Below is a small trained network, with its code and all its weights. Each question gives an input and a target symbol and asks what happens when units are switched off, that is, made to give their printed mean instead of their output.

import numpy as np


def w(rows, s, z=0):
    codes = np.array(rows[::2]) - 128.0
    scale = np.full(codes.shape[1], s)
    scale[-1] = z or s
    return codes * scale


def f(y):
    return np.maximum(y, 0)


def softmax(a):
    e = np.exp(a - a.max(-1, keepdims=True))
    return e / e.sum(-1, keepdims=True)


def log_softmax(a):
    a = a - a.max(-1, keepdims=True)
    return a - np.log(np.exp(a).sum(-1, keepdims=True))


def net(x, mask):
    ids = ['ΓΔΠΣαβμτψ'.index(c) for c in x.split()]
    T = len(ids)
    res = E[ids] + P[:T]
    u = 0
    for l in range(2):
        r = res
        for j in range(2):
            rows = slice(2 * j, 2 * j + 2)
            q, k, v = (r @ M[l][rows].T for M in (Q, K, V))
            z = softmax(np.where(np.tri(T) > 0, q @ k.T / 2**0.5, -1e9)) @ v
            o = O[l][rows]
            res = res + np.where(mask[u + j], z, o[:, -1]) @ o[:, :-1]
        u += 2
        y = f(res @ A[l][:, :-1].T + A[l][:, -1])
        res = res + np.where(mask[u : u + 16], y, B[l][:, -1]) @ B[l][:, :-1]
        u += 16
    return log_softmax(res[-1] @ U[:, :-1].T + U[:, -1])


Q, K, V, O, A, B = {}, {}, {}, {}, {}, {}
E = w([
[38,85,121,159],'Γ',
[149,33,84,153],'Δ',
[38,167,150,147],'Π',
[212,177,85,90],'Σ',
[153,245,103,80],'α',
[132,145,115,118],'β',
[121,89,101,142],'μ',
[217,75,72,124],'τ',
[75,254,134,83],'ψ',
],0.0055)
P = w([
[133,130,169,183],'0',
[107,102,70,80],'1',
[235,99,184,107],'2',
[114,136,12,169],'3',
[190,238,131,151],'4',
[129,161,114,52],'5',
[247,111,161,131],'6',
],0.011)
Q[0] = w([
[129,128,131,129],'L0H1',
[124,125,118,126],'L0H1',
[103,157,248,170],'L0H2',
[131,124,138,136],'L0H2',
],0.017)
K[0] = w([
[130,131,129,128],'L0H1',
[121,121,127,127],'L0H1',
[189,98,255,101],'L0H2',
[130,124,147,138],'L0H2',
],0.016)
V[0] = w([
[127,126,129,126],'L0H1',
[103,105,105,114],'L0H1',
[147,221,120,114],'L0H2',
[2,171,126,126],'L0H2',
],0.0077)
O[0] = w([
[125,127,130,125,121],'L0H1',
[102,118,102,92,73],'L0H1',
[147,220,106,118,230],'L0H2',
[3,170,167,139,3],'L0H2',
],0.0065,0.00062)
A[0] = w([
[112,129,165,109,103],'L0N1',
[116,215,98,166,200],'L0N2',
[167,160,172,63,67],'L0N3',
[79,129,129,79,191],'L0N4',
[108,117,54,57,183],'L0N5',
[172,133,178,175,252],'L0N6',
[167,159,171,63,69],'L0N7',
[1,148,128,166,171],'L0N8',
[128,128,128,127,126],'L0N9',
[114,117,71,87,176],'L0N10',
[128,128,128,128,125],'L0N11',
[128,128,128,128,126],'L0N12',
[102,64,76,166,138],'L0N13',
[116,118,72,90,166],'L0N14',
[112,117,68,74,178],'L0N15',
[85,78,103,179,173],'L0N16',
],0.0078,0.0036)
B[0] = w([
[164,140,149,123,130],'L0N1',
[130,204,110,167,235],'L0N2',
[83,29,161,148,167],'L0N3',
[74,119,122,80,178],'L0N4',
[116,122,50,87,212],'L0N5',
[185,132,186,129,255],'L0N6',
[90,36,155,145,167],'L0N7',
[3,147,163,174,193],'L0N8',
[128,128,128,128,128],'L0N9',
[116,123,53,107,191],'L0N10',
[129,128,128,128,128],'L0N11',
[128,128,128,128,128],'L0N12',
[143,68,67,165,168],'L0N13',
[121,124,78,113,186],'L0N14',
[118,122,69,101,197],'L0N15',
[105,77,127,188,170],'L0N16',
],0.0072,0.0043)
Q[1] = w([
[177,172,112,130],'L1H1',
[185,6,178,89],'L1H1',
[125,152,157,164],'L1H2',
[141,110,90,105],'L1H2',
],0.013)
K[1] = w([
[90,116,65,66],'L1H1',
[145,155,92,248],'L1H1',
[125,133,139,131],'L1H2',
[120,111,91,111],'L1H2',
],0.016)
V[1] = w([
[237,3,83,110],'L1H1',
[53,2,140,160],'L1H1',
[109,107,64,52],'L1H2',
[168,155,166,175],'L1H2',
],0.0085)
O[1] = w([
[175,13,133,72,100],'L1H1',
[2,47,239,142,209],'L1H1',
[64,170,120,148,253],'L1H2',
[172,65,143,110,31],'L1H2',
],0.0099,0.0037)
A[1] = w([
[146,72,49,100,195],'L1N1',
[209,110,157,101,243],'L1N2',
[152,29,177,75,32],'L1N3',
[59,182,121,85,25],'L1N4',
[145,59,81,200,114],'L1N5',
[141,193,52,149,64],'L1N6',
[132,196,48,148,79],'L1N7',
[219,110,162,96,253],'L1N8',
[255,194,128,148,24],'L1N9',
[53,70,145,106,131],'L1N10',
[64,174,107,214,126],'L1N11',
[119,51,235,131,34],'L1N12',
[28,144,142,88,182],'L1N13',
[86,180,93,229,82],'L1N14',
[239,44,105,24,8],'L1N15',
[136,105,249,156,238],'L1N16',
],0.0067,0.0049)
B[1] = w([
[140,200,160,134,207],'L1N1',
[151,70,80,141,204],'L1N2',
[84,132,214,45,177],'L1N3',
[176,38,96,169,190],'L1N4',
[119,168,156,86,164],'L1N5',
[73,70,153,133,197],'L1N6',
[69,77,153,132,210],'L1N7',
[151,57,79,146,213],'L1N8',
[2,128,43,66,180],'L1N9',
[130,197,100,104,195],'L1N10',
[182,135,140,77,255],'L1N11',
[18,146,145,108,186],'L1N12',
[169,137,68,156,246],'L1N13',
[176,115,157,60,232],'L1N14',
[154,250,170,71,196],'L1N15',
[144,115,140,217,231],'L1N16',
],0.0079,0.0091)
U = w([
[52,79,53,121,195],'Γ',
[75,254,137,56,152],'Δ',
[242,166,79,106,127],'Π',
[57,97,188,70,1],'Σ',
[223,35,91,248,155],'α',
[129,1,136,193,113],'β',
[52,143,161,204,45],'μ',
[211,138,176,59,99],'τ',
[214,223,167,191,184],'ψ',
],0.0065,0.005)

Each question gives the input, a string of symbols that net reads in full, and the target symbol t.
The units are the heads (2 rows each of Q, K, V and O) and the neurons (one row each of A and B). Each row of codes is followed by its name. A weight is (code - 128) times the scale printed after its matrix; where a second scale follows, it is the last column's (O, A, B and U).
mask holds one flag per unit, layer by layer, with each layer's heads first. A switched-off unit (its flag False) gives its mean, the last column of its rows in O or B, instead of its output. The means were averaged over made-up inputs and are rounded, as every weight is.
A unit's drop is (log p(t) with every unit on - log p(t) with that unit switched off) / (log p(t) with every unit on - log p(t) with every unit switched off).
unit that matters most: the unit with the biggest drop
top k neurons: the k neurons with the biggest drops, biggest first
k most important neurons of layer l: the k neurons of layer l with the biggest drops, biggest first
heads that matter: for each layer, one digit per head in row order, 1 if its drop is at least 0.15 and else 0, layers parted by /
input ψ τ ψ Σ Π, target τ: heads that matter -> 01 / 11
input Π Δ μ Σ τ, target Σ: heads that matter -> 01 / 10
input α Δ β, target Γ: top 2 neurons -> L1N9, L0N2
input Σ ψ μ Π μ, target Δ: top 2 neurons -> L1N9, L0N8
input Π Π Π τ α Π Γ, target τ: top 2 neurons -> L1N15, L0N13
input ψ Γ Γ, target Δ: heads that matter -> 01 / 10
input Π Δ Γ, target ψ: top neuron -> L0N8
input Π τ β τ, target Δ: top 3 neurons -> L1N1, L0N8, L1N5
input Δ Π ψ Π Δ Γ α, target ψ: top 2 neurons -> L0N8, L0N2
input μ μ Σ, target β: heads that matter -> 00 / 10
input Π Σ ψ τ β ψ Π, target τ: 2 most important neurons of layer 0 -> L0N13, L0N8
input Γ μ β α Π, target β: heads that matter -> 00 / 11
input μ μ μ Σ Γ ψ, target Γ: top 2 neurons -> L1N4, L1N15
input Σ β ψ τ α, target α: unit that matters most -> L1H2
input ψ τ β β Π ψ τ, target α: heads that matter -> 01 / 00
input ψ τ ψ Δ Γ Π Σ, target Σ: 2 most important neurons of layer 0 -> L0N13, L0N16
input τ Π α, target τ: top 4 neurons -> L1N15, L0N3, L0N7, L1N3
input Π Π μ Γ Σ Π μ, target μ: 2 most important neurons of layer 1 -> L1N12, L1N16
input τ τ ψ, target τ: top 4 neurons -> L1N15, L1N3, L0N8, L0N6
input Δ Π Σ, target Σ: top 2 neurons -> L1N3, L1N12
input Γ α τ Γ ψ, target Γ: unit that matters most -> L1N9
input Π τ Δ Σ Γ Γ Δ, target Π: heads that matter -> 00 / 10
input Π Σ Σ, target ψ: heads that matter -> 01 / 10
input Δ μ Π τ Π Π τ, target τ: top 4 neurons -> L1N15, L1N3, L0N13, L0N8
input α Π Π, target Γ: top 2 neurons -> L1N9, L0N2
input Σ β Γ, target Π: top 2 neurons -> L1N15, L0N8
input Γ Σ τ ψ Π τ Π, target Δ: 2 most important neurons of layer 0 -> L0N8, L0N2
input Π τ Π Π Π β μ, target ψ: top 2 neurons -> L0N8, L0N2
input τ τ β Π τ, target τ: top 3 neurons -> L1N15, L1N3, L0N8
